Below are the code and all the weights of a small trained network. Each question names an input and a class and asks about switching units off, where a switched-off unit gives its printed mean instead of its output.

import numpy as np


def w(rows, s, z=0):
    codes = np.array(rows[::2]) - 128.0
    scale = np.full(codes.shape[1], s)
    scale[-1] = z or s
    return codes * scale


def f(y):
    return np.maximum(y, 0)


def log_softmax(a):
    a = a - a.max(-1, keepdims=True)
    return a - np.log(np.exp(a).sum(-1, keepdims=True))


def net(x, mask):
    res = np.array(x, float).reshape(1, 3) / 4 @ E
    y = f(res @ A[0][:, :-1].T + A[0][:, -1])
    res = res + np.where(mask, y, B[0][:, -1]) @ B[0][:, :-1]
    return log_softmax(res[-1] @ U[:, :-1].T + U[:, -1])


A, B = {}, {}
E = w([
[82,18,47,103,38,24,21,80,195,190],'x0',
[13,164,2,234,4,210,176,121,134,208],'x1',
[96,30,195,143,4,182,188,37,86,44],'x2',
],0.0084)
A[0] = w([
[173,152,145,94,175,197,167,140,68,104,143],'neuron 1',
[122,213,92,163,156,170,183,202,126,151,230],'neuron 2',
[231,160,140,129,192,177,162,158,14,95,191],'neuron 3',
[60,119,83,203,72,62,111,117,195,165,96],'neuron 4',
[197,185,95,104,239,63,92,84,184,178,188],'neuron 5',
[140,136,189,178,106,190,174,76,107,53,195],'neuron 6',
[111,168,70,149,145,98,65,137,112,255,81],'neuron 7',
[141,47,108,82,75,54,103,76,157,134,247],'neuron 8',
[25,134,140,211,121,141,158,96,148,127,251],'neuron 9',
[145,105,156,82,100,47,120,57,114,56,205],'neuron 10',
],0.0085,0.003)
B[0] = w([
[103,171,181,210,161,152,146,68,106,105,201],'neuron 1',
[145,208,77,197,150,138,132,76,204,114,209],'neuron 2',
[130,202,232,133,150,170,126,96,164,161,234],'neuron 3',
[58,129,80,77,93,143,37,134,35,168,213],'neuron 4',
[122,144,133,111,140,138,18,199,196,200,247],'neuron 5',
[147,230,174,54,92,180,162,155,30,124,198],'neuron 6',
[6,132,122,138,223,18,102,121,97,128,208],'neuron 7',
[180,1,54,52,126,179,100,168,146,61,217],'neuron 8',
[114,152,119,124,72,175,181,104,83,193,193],'neuron 9',
[104,41,157,86,134,93,184,124,144,72,192],'neuron 10',
],0.008,0.015)
U = w([
[204,208,224,147,161,162,68,150,229,161,138],'0',
[175,94,109,32,188,94,80,207,215,155,212],'1',
[143,137,237,64,208,108,205,41,24,58,127],'2',
[220,22,138,70,86,127,151,106,174,23,55],'3',
[82,226,43,254,182,126,189,34,210,134,212],'4',
[30,127,109,135,156,33,80,99,51,163,49],'5',
[131,194,118,128,72,203,221,112,76,152,155],'6',
[84,86,71,93,76,189,137,50,71,126,1],'7',
],0.0073,0.0031)

Each question gives the input, the list of numbers given to net, and the class t.
The units are the neurons (one row each of A and B). Each row of codes is followed by its name. A weight is (code - 128) times the scale printed after its matrix; where a second scale follows, it is the last column's (A, B and U).
mask holds one flag per neuron, in row order. A switched-off neuron (its flag False) gives its mean, the last column of its row in B, instead of its output. The means were averaged over made-up inputs and are rounded, as every weight is.
A unit's drop is (log p(t) with every unit on - log p(t) with that unit switched off) / (log p(t) with every unit on - log p(t) with every unit switched off).
The circuit of an input: a set's keep is (log p(t) with only the set's units on - log p(t) with every unit switched off) / (log p(t) with every unit on - log p(t) with every unit switched off). Starting from all 10 units, units are removed one at a time, each time the one whose removal leaves the highest keep (on an exact tie, the one counted first), for as long as the keep stays at least 0.8.
units of the circuit, in order: the units of the circuit, biggest drop first
most important unit: the unit with the biggest drop
k most important neurons: the k neurons with the biggest drops, biggest first
drop when u is switched off: that unit's drop, to one decimal
input [8,-2,3], class 3: most important unit -> neuron 8
input [2,0,5], class 3: units of the circuit, in order -> [neuron 8; neuron 7; neuron 10]
input [7,-2,1], class 3: units of the circuit, in order -> [neuron 8; neuron 5]
input [0,1,1], class 6: units of the circuit, in order -> [neuron 7; neuron 5]
input [-3,-8,0], class 0: 3 most important neurons -> [neuron 5; neuron 3; neuron 7]
input [3,1,2], class 7: 2 most important neurons -> [neuron 5; neuron 4]
input [1,5,-3], class 5: 3 most important neurons -> [neuron 4; neuron 7; neuron 3]
input [-6,-5,0], class 0: 2 most important neurons -> [neuron 3; neuron 7]
input [2,6,-8], class 5: 2 most important neurons -> [neuron 7; neuron 4]
input [8,-1,8], class 3: 2 most important neurons -> [neuron 8; neuron 10]
input [0,-8,-5], class 0: 2 most important neurons -> [neuron 3; neuron 8]
input [3,7,-2], class 5: drop when neuron 4 is switched off -> 0.4
input [4,3,-6], class 5: drop when neuron 7 is switched off -> 0.6
input [5,8,-5], class 5: drop when neuron 7 is switched off -> 0.2
input [2,3,-7], class 5: drop when neuron 7 is switched off -> 0.7
